Below are the code and all the weights of a small trained network. Each question names an input and a class and asks about switching units off, where a switched-off unit gives its printed mean instead of its output.

import numpy as np


def w(rows, s, z=0):
    codes = np.array(rows[::2]) - 128.0
    scale = np.full(codes.shape[1], s)
    scale[-1] = z or s
    return codes * scale


def f(y):
    return y / 2 * (1 + np.tanh(0.7978845608 * (y + 0.044715 * y**3)))


def log_softmax(a):
    a = a - a.max(-1, keepdims=True)
    return a - np.log(np.exp(a).sum(-1, keepdims=True))


def net(x, mask):
    res = np.array(x, float).reshape(1, 8) / 4 @ E
    y = f(res @ A[0][:, :-1].T + A[0][:, -1])
    res = res + np.where(mask, y, B[0][:, -1]) @ B[0][:, :-1]
    return log_softmax(res[-1] @ U[:, :-1].T + U[:, -1])


A, B = {}, {}
E = w([
[129,122,139,126,123,116,134],'x0',
[154,186,189,223,78,201,91],'x1',
[113,56,71,249,173,183,222],'x2',
[117,139,138,123,127,132,131],'x3',
[90,120,146,132,112,88,143],'x4',
[97,130,105,141,77,104,128],'x5',
[97,134,199,100,158,88,129],'x6',
[148,97,219,29,72,254,227],'x7',
],0.0057)
A[0] = w([
[144,133,108,155,185,53,58,58],'n1',
[115,80,82,163,185,131,217,62],'n2',
[100,132,191,123,152,87,132,198],'n3',
[147,142,102,162,165,102,110,27],'n4',
[83,199,82,205,180,81,128,109],'n5',
[183,132,104,1,97,54,93,108],'n6',
[121,74,66,51,150,114,159,60],'n7',
[110,61,97,182,154,123,197,147],'n8',
[135,142,102,168,135,62,102,6],'n9',
[148,164,136,174,76,161,94,187],'n10',
[118,164,78,163,142,95,104,3],'n11',
],0.0092,0.0018)
B[0] = w([
[104,171,111,65,70,201,141,227],'n1',
[62,116,152,146,68,220,60,245],'n2',
[222,34,83,47,106,134,104,177],'n3',
[92,121,193,34,97,146,150,159],'n4',
[88,157,138,15,3,169,131,254],'n5',
[20,124,154,112,173,144,38,251],'n6',
[13,252,240,112,140,60,197,191],'n7',
[204,132,124,182,204,172,3,254],'n8',
[135,241,166,117,112,154,176,183],'n9',
[46,84,208,213,138,48,147,213],'n10',
[216,188,185,88,172,194,210,177],'n11',
],0.005,0.0044)
U = w([
[88,82,152,146,165,147,2,133],'0',
[153,180,159,71,113,159,218,2],'1',
[46,161,202,187,207,74,140,113],'2',
[154,49,79,91,111,106,103,192],'3',
[175,72,115,105,111,103,93,119],'4',
[157,103,117,132,146,81,108,125],'5',
[182,126,99,121,171,75,140,182],'6',
[173,130,94,136,181,68,137,138],'7',
],0.007,0.002)

Each question gives the input, the list of numbers given to net, and the class t.
The units are the neurons (one row each of A and B). Each row of codes is followed by its name. A weight is (code - 128) times the scale printed after its matrix; where a second scale follows, it is the last column's (A, B and U).
mask holds one flag per neuron, in row order. A switched-off neuron (its flag False) gives its mean, the last column of its row in B, instead of its output. The means were averaged over made-up inputs and are rounded, as every weight is.
A unit's drop is (log p(t) with every unit on - log p(t) with that unit switched off) / (log p(t) with every unit on - log p(t) with every unit switched off).
The circuit of an input: a set's keep is (log p(t) with only the set's units on - log p(t) with every unit switched off) / (log p(t) with every unit on - log p(t) with every unit switched off). Starting from all 11 units, units are removed one at a time, each time the one whose removal leaves the highest keep (on an exact tie, the one counted first), for as long as the keep stays at least 0.8.
circuit, biggest first: the units of the circuit, biggest drop first
unit that matters most: the unit with the biggest drop
k most important neurons: the k neurons with the biggest drops, biggest first
drop of u: that unit's drop, to one decimal
input [-1,-7,-8,-7,6,-6,-4,7], class 0: unit that matters most => n6
input [6,1,6,2,-2,-1,-6,4], class 0: circuit, biggest first => (n2 n8)
input [-3,-4,8,8,4,-1,-3,8], class 0: 2 most important neurons => (n8 n2)
input [-4,-7,8,-5,-6,8,-8,3], class 0: 2 most important neurons => (n2 n8)
input [-2,-8,-4,0,4,7,3,-1], class 2: 2 most important neurons => (n7 n6)
input [-6,-2,-6,-7,5,-2,8,-8], class 1: 2 most important neurons => (n1 n9)
input [5,-8,-6,-3,3,-2,-2,7], class 2: circuit, biggest first => (n7 n6)
input [-3,2,3,-4,2,-7,6,-7], class 1: 2 most important neurons => (n5 n1)
input [4,-8,3,2,-3,-2,1,3], class 2: 2 most important neurons => (n7 n5)
input [2,-5,7,1,-1,-6,-3,0], class 0: 2 most important neurons => (n2 n8)
input [-1,-3,-1,-2,1,-5,-2,-5], class 1: drop of n11 => 0.1
input [-5,-4,6,-1,7,-2,5,-8], class 1: drop of n11 => 0.2
input [5,-6,-2,-4,-2,2,4,-6], class 1: drop of n1 => 0.3
input [-5,2,6,8,-8,-1,7,-8], class 1: unit that matters most => n5
input [-5,-3,-2,3,0,-7,7,-8], class 1: drop of n1 => 0.2
